Below is a small trained network, with its code and all its weights. Each question gives an input and a class and asks what happens when units are switched off, that is, made to give their printed mean instead of their output.

import numpy as np


def w(rows, s, z=0):
    codes = np.array(rows[::2]) - 128.0
    scale = np.full(codes.shape[1], s)
    scale[-1] = z or s
    return codes * scale


def f(y):
    return y / 2 * (1 + np.tanh(0.7978845608 * (y + 0.044715 * y**3)))


def log_softmax(a):
    a = a - a.max(-1, keepdims=True)
    return a - np.log(np.exp(a).sum(-1, keepdims=True))


def net(x, mask):
    res = np.array(x, float).reshape(1, 7) / 4 @ E
    y = f(res @ A[0][:, :-1].T + A[0][:, -1])
    res = res + np.where(mask, y, B[0][:, -1]) @ B[0][:, :-1]
    return log_softmax(res[-1] @ U[:, :-1].T + U[:, -1])


A, B = {}, {}
E = w([
[126,118,124,119,129,134,144,136,132,124],'x0',
[147,134,107,125,150,102,137,169,130,98],'x1',
[141,145,112,141,95,95,121,104,80,127],'x2',
[86,141,65,6,150,115,78,93,119,151],'x3',
[232,104,78,155,76,222,88,165,151,129],'x4',
[68,148,66,166,62,94,67,112,237,68],'x5',
[135,95,91,166,192,84,164,87,208,193],'x6',
],0.013)
A[0] = w([
[134,147,20,1,169,136,70,90,126,183,28],'N1',
[198,88,67,127,201,64,127,35,210,204,2],'N2',
[185,164,144,111,195,171,178,133,56,202,12],'N3',
[196,135,48,140,101,201,77,166,136,193,12],'N4',
[155,171,75,184,149,120,207,118,159,215,90],'N5',
[242,78,110,116,95,162,139,105,158,124,102],'N6',
],0.0076,0.0036)
B[0] = w([
[125,80,187,224,151,123,157,92,116,38,252],'N1',
[159,151,139,61,91,147,107,170,99,116,244],'N2',
[144,152,2,123,132,128,86,60,215,121,246],'N3',
[44,174,137,115,144,83,177,181,122,212,222],'N4',
[119,118,137,106,143,190,137,180,98,88,205],'N5',
[130,126,139,124,194,118,133,117,133,142,209],'N6',
],0.012,0.011)
U = w([
[118,155,35,122,88,102,104,91,254,97,131],'0',
[38,169,195,82,200,11,221,140,104,209,39],'1',
[184,50,194,234,150,148,195,124,111,82,129],'2',
[166,170,184,29,85,181,110,171,75,80,250],'3',
],0.0096,0.0025)

Each question gives the input, the list of numbers given to net, and the class t.
The units are the neurons (one row each of A and B). Each row of codes is followed by its name. A weight is (code - 128) times the scale printed after its matrix; where a second scale follows, it is the last column's (A, B and U).
mask holds one flag per neuron, in row order. A switched-off neuron (its flag False) gives its mean, the last column of its row in B, instead of its output. The means were averaged over made-up inputs and are rounded, as every weight is.
A unit's drop is (log p(t) with every unit on - log p(t) with that unit switched off) / (log p(t) with every unit on - log p(t) with every unit switched off).
The circuit of an input: a set's keep is (log p(t) with only the set's units on - log p(t) with every unit switched off) / (log p(t) with every unit on - log p(t) with every unit switched off). Starting from all 6 units, units are removed one at a time, each time the one whose removal leaves the highest keep (on an exact tie, the one counted first), for as long as the keep stays at least 0.8.
units of the circuit, in order: the units of the circuit, biggest drop first
k most important neurons: the k neurons with the biggest drops, biggest first
drop when u is switched off: that unit's drop, to one decimal
input [-4,4,5,2,7,-5,4], class 1: 2 most important neurons	N4; N6
input [-7,7,-7,8,1,-4,7], class 2: units of the circuit, in order	N1
input [0,4,5,-2,0,-2,-1], class 0: 2 most important neurons	N1; N2
input [-6,5,8,4,0,3,-1], class 2: units of the circuit, in order	N3; N1
input [-4,2,-6,2,6,5,2], class 1: units of the circuit, in order	N4; N3
input [-1,-8,4,4,-1,-5,-5], class 0: units of the circuit, in order	N3; N2
input [-7,-4,2,1,4,3,1], class 1: units of the circuit, in order	N3; N4
input [-3,4,3,-8,-7,3,5], class 2: 4 most important neurons	N4; N5; N3; N6
input [7,5,-3,-3,4,0,-1], class 1: units of the circuit, in order	N1; N3; N4; N2
input [6,8,7,-7,7,0,-3], class 1: 2 most important neurons	N4; N1
input [1,-6,5,3,3,-3,7], class 3: 2 most important neurons	N2; N5
input [-8,5,2,8,-6,-3,-4], class 2: 2 most important neurons	N1; N4
input [-7,4,4,-2,8,-3,6], class 1: 2 most important neurons	N4; N6
input [1,7,-2,-7,-7,3,8], class 3: most important neuron	N2
input [-1,2,-7,7,4,-1,-7], class 2: 2 most important neurons	N1; N2
input [4,-7,4,8,-5,2,0], class 2: 2 most important neurons	N1; N4
input [-6,2,7,7,2,4,0], class 2: 2 most important neurons	N1; N3
input [7,6,6,-1,-1,-5,-1], class 0: drop when N3 is switched off	0.3
input [6,3,0,-7,8,4,-6], class 1: drop when N3 is switched off	0.1
input [-7,4,7,-3,6,-7,7], class 0: drop when N3 is switched off	1.4
input [2,-3,6,-4,8,-1,-3], class 1: units of the circuit, in order	N4
